Here is a tiny trained network, its code and every weight. The questions are about switching its units off for an input and a target symbol, where a switched-off unit gives its printed mean instead of its output.

import numpy as np


def w(rows, s, z=0):
    codes = np.array(rows[::2]) - 128.0
    scale = np.full(codes.shape[1], s)
    scale[-1] = z or s
    return codes * scale


def norm(h):
    return h / np.sqrt((h * h).mean(-1, keepdims=True) + 1e-5)


def f(y):
    return np.maximum(y, 0)


def softmax(a):
    e = np.exp(a - a.max(-1, keepdims=True))
    return e / e.sum(-1, keepdims=True)


def log_softmax(a):
    a = a - a.max(-1, keepdims=True)
    return a - np.log(np.exp(a).sum(-1, keepdims=True))


def net(x, mask):
    ids = ['αβδεζηθλμξπστφψω'.index(c) for c in x.split()]
    T = len(ids)
    res = E[ids] + P[:T]
    u = 0
    for l in range(3):
        q, k, v = (norm(res) @ M[l].T for M in (Q, K, V))
        z = softmax(np.where(np.tri(T) > 0, q @ k.T / 2**0.5, -1e9)) @ v
        res = res + np.where(mask[u], z, O[l][:, -1]) @ O[l][:, :-1]
        u += 1
        y = f(norm(res) @ A[l][:, :-1].T + A[l][:, -1])
        res = res + np.where(mask[u : u + 8], y, B[l][:, -1]) @ B[l][:, :-1]
        u += 8
    return log_softmax(norm(res)[-1] @ U[:, :-1].T + U[:, -1])


Q, K, V, O, A, B = {}, {}, {}, {}, {}, {}
E = w([
[137,117,107],'α',
[138,116,99],'β',
[123,153,160],'δ',
[120,149,155],'ε',
[141,120,124],'ζ',
[104,96,90],'η',
[93,149,141],'θ',
[131,138,153],'λ',
[85,139,144],'μ',
[115,79,124],'ξ',
[252,88,130],'π',
[131,139,154],'σ',
[145,181,110],'τ',
[119,127,103],'φ',
[165,148,221],'ψ',
[143,119,99],'ω',
],0.035)
P = w([
[113,1,143],'0',
[145,78,106],'1',
[144,106,113],'2',
[135,119,124],'3',
[131,124,128],'4',
[128,136,131],'5',
[127,141,129],'6',
[130,128,118],'7',
],0.0098)
Q[0] = w([
[26,88,122],'L0H0',
[51,145,254],'L0H0',
],0.009)
K[0] = w([
[5,106,55],'L0H0',
[82,190,124],'L0H0',
],0.014)
V[0] = w([
[191,110,175],'L0H0',
[175,253,97],'L0H0',
],0.0054)
O[0] = w([
[153,105,160,250],'L0H0',
[71,2,187,109],'L0H0',
],0.0076,0.0017)
A[0] = w([
[159,95,157,161],'L0N0',
[31,12,220,129],'L0N1',
[48,167,58,4],'L0N2',
[58,162,190,156],'L0N3',
[252,1,110,158],'L0N4',
[61,108,165,86],'L0N5',
[49,137,165,72],'L0N6',
[30,194,158,44],'L0N7',
],0.0092,0.0038)
B[0] = w([
[105,137,63,191],'L0N0',
[201,226,91,246],'L0N1',
[81,164,118,142],'L0N2',
[221,104,94,249],'L0N3',
[191,147,90,253],'L0N4',
[163,160,150,170],'L0N5',
[255,101,43,178],'L0N6',
[194,75,93,188],'L0N7',
],0.0065,0.0055)
Q[1] = w([
[51,114,254],'L1H0',
[145,54,63],'L1H0',
],0.0088)
K[1] = w([
[212,182,37],'L1H0',
[254,175,105],'L1H0',
],0.0063)
V[1] = w([
[254,22,109],'L1H0',
[133,186,72],'L1H0',
],0.0075)
O[1] = w([
[242,3,24,254],'L1H0',
[162,198,2,161],'L1H0',
],0.0084,0.0074)
A[1] = w([
[95,166,49,145],'L1N0',
[161,164,166,85],'L1N1',
[78,176,161,70],'L1N2',
[56,147,93,86],'L1N3',
[58,5,97,255],'L1N4',
[89,132,82,27],'L1N5',
[193,171,177,120],'L1N6',
[115,200,75,88],'L1N7',
],0.012,0.0027)
B[1] = w([
[153,187,199,198],'L1N0',
[99,151,118,168],'L1N1',
[127,105,101,128],'L1N2',
[81,85,119,133],'L1N3',
[104,227,154,166],'L1N4',
[59,175,103,135],'L1N5',
[12,119,123,254],'L1N6',
[129,157,151,173],'L1N7',
],0.011,0.005)
Q[2] = w([
[6,26,199],'L2H0',
[113,85,149],'L2H0',
],0.018)
K[2] = w([
[221,18,34],'L2H0',
[180,8,164],'L2H0',
],0.011)
V[2] = w([
[50,222,1],'L2H0',
[246,244,205],'L2H0',
],0.0066)
O[2] = w([
[97,163,21,127],'L2H0',
[254,157,231,255],'L2H0',
],0.0092,0.0071)
A[2] = w([
[196,86,92,252],'L2N0',
[114,126,249,191],'L2N1',
[159,177,44,166],'L2N2',
[164,97,170,162],'L2N3',
[145,208,181,105],'L2N4',
[56,173,33,161],'L2N5',
[118,60,124,183],'L2N6',
[121,158,169,175],'L2N7',
],0.014,0.0046)
B[2] = w([
[32,96,129,249],'L2N0',
[86,83,254,171],'L2N1',
[108,188,180,208],'L2N2',
[62,105,154,182],'L2N3',
[199,135,112,169],'L2N4',
[26,103,126,143],'L2N5',
[154,208,136,140],'L2N6',
[124,66,146,150],'L2N7',
],0.0097,0.014)
U = w([
[152,117,92,32],'α',
[120,142,78,49],'β',
[96,96,141,53],'δ',
[135,5,75,138],'ε',
[166,98,107,74],'ζ',
[48,172,110,137],'η',
[173,126,112,168],'θ',
[90,103,133,122],'λ',
[209,178,130,100],'μ',
[149,110,82,87],'ξ',
[213,54,92,240],'π',
[120,111,121,140],'σ',
[222,223,172,123],'τ',
[108,190,135,167],'φ',
[139,118,246,210],'ψ',
[160,113,61,2],'ω',
],0.019,0.0078)

Each question gives the input, a string of symbols that net reads in full, and the target symbol t.
The units are the heads (2 rows each of Q, K, V and O) and the neurons (one row each of A and B). Each row of codes is followed by its name. A weight is (code - 128) times the scale printed after its matrix; where a second scale follows, it is the last column's (O, A, B and U).
mask holds one flag per unit, layer by layer, with each layer's heads first. A switched-off unit (its flag False) gives its mean, the last column of its rows in O or B, instead of its output. The means were averaged over made-up inputs and are rounded, as every weight is.
A unit's drop is (log p(t) with every unit on - log p(t) with that unit switched off) / (log p(t) with every unit on - log p(t) with every unit switched off).
The circuit of an input: a set's keep is (log p(t) with only the set's units on - log p(t) with every unit switched off) / (log p(t) with every unit on - log p(t) with every unit switched off). Starting from the 12 units with the biggest drops (on a tie, the unit counted first), units are removed one at a time, each time the one whose removal leaves the highest keep (on an exact tie, the one counted first), for as long as the keep stays at least 0.8.
circuit, biggest first: the units of the circuit, biggest drop first
most important unit: the unit with the biggest drop
top k neurons: the k neurons with the biggest drops, biggest first
top k neurons in layer l: the k neurons of layer l with the biggest drops, biggest first
input τ ε τ α ξ μ, target τ: top neuron in layer 0 : [L0N1]
input ε ε ε, target ε: circuit, biggest first : [L0N3, L1H0, L2H0, L1N0]
input φ τ τ ε ε ε ψ β, target τ: circuit, biggest first : [L1H0, L1N0]
input ε ζ ε ε, target π: circuit, biggest first : [L0N3, L1H0, L0N7]
input ε β ε φ τ τ λ, target τ: top 2 neurons : [L0N1, L1N0]
input μ ε ε, target ε: top 2 neurons : [L0N7, L2N0]
input π ψ ξ β, target ψ: top 3 neurons in layer 0 : [L0N6, L0N3, L0N7]
input ψ φ ψ τ μ σ μ, target τ: top 2 neurons in layer 0 : [L0N1, L0N3]
input ψ η ε, target η: top 4 neurons : [L1N4, L0N3, L1N0, L0N1]
input ε ε η λ ε ε, target η: top 2 neurons in layer 2 : [L2N2, L2N5]
input τ ε ω, target τ: top 4 neurons in layer 0 : [L0N1, L0N3, L0N7, L0N6]
input π θ φ ψ τ β, target τ: top 3 neurons in layer 1 : [L1N0, L1N4, L1N7]
input ε ζ ε φ τ δ φ, target τ: top 4 neurons : [L1N0, L1N6, L2N0, L1N7]
input η τ λ ε τ ξ, target τ: most important unit : L1N0
input η ε τ η δ, target η: top 2 neurons : [L1N4, L2N5]
input ψ ε π τ θ ξ ξ ω, target τ: top 3 neurons : [L0N3, L0N4, L1N0]
input ω ε η θ, target η: top 2 neurons : [L2N5, L2N2]
input τ η θ, target η: top 3 neurons : [L1N4, L2N5, L2N2]
input ε η μ, target η: top 4 neurons : [L0N7, L1N4, L2N5, L2N2]
input ζ φ δ ψ τ ζ, target τ: top 3 neurons : [L0N3, L2N1, L1N0]
input π ψ ξ, target ψ: circuit, biggest first : [L1N4]
input ε ε μ ψ π τ ξ, target τ: top 2 neurons : [L0N3, L0N7]
input τ ω ε λ σ ε δ, target τ: top 4 neurons : [L0N1, L2N1, L0N3, L0N6]
input ε ε τ ε, target τ: top 2 neurons : [L0N1, L2N2]
input τ β σ, target τ: top 2 neurons in layer 0 : [L0N1, L0N7]
input τ φ λ ε ε τ ε σ, target τ: top 2 neurons in layer 0 : [L0N1, L0N4]
input δ τ ε ζ ζ, target τ: most important unit : L1N0
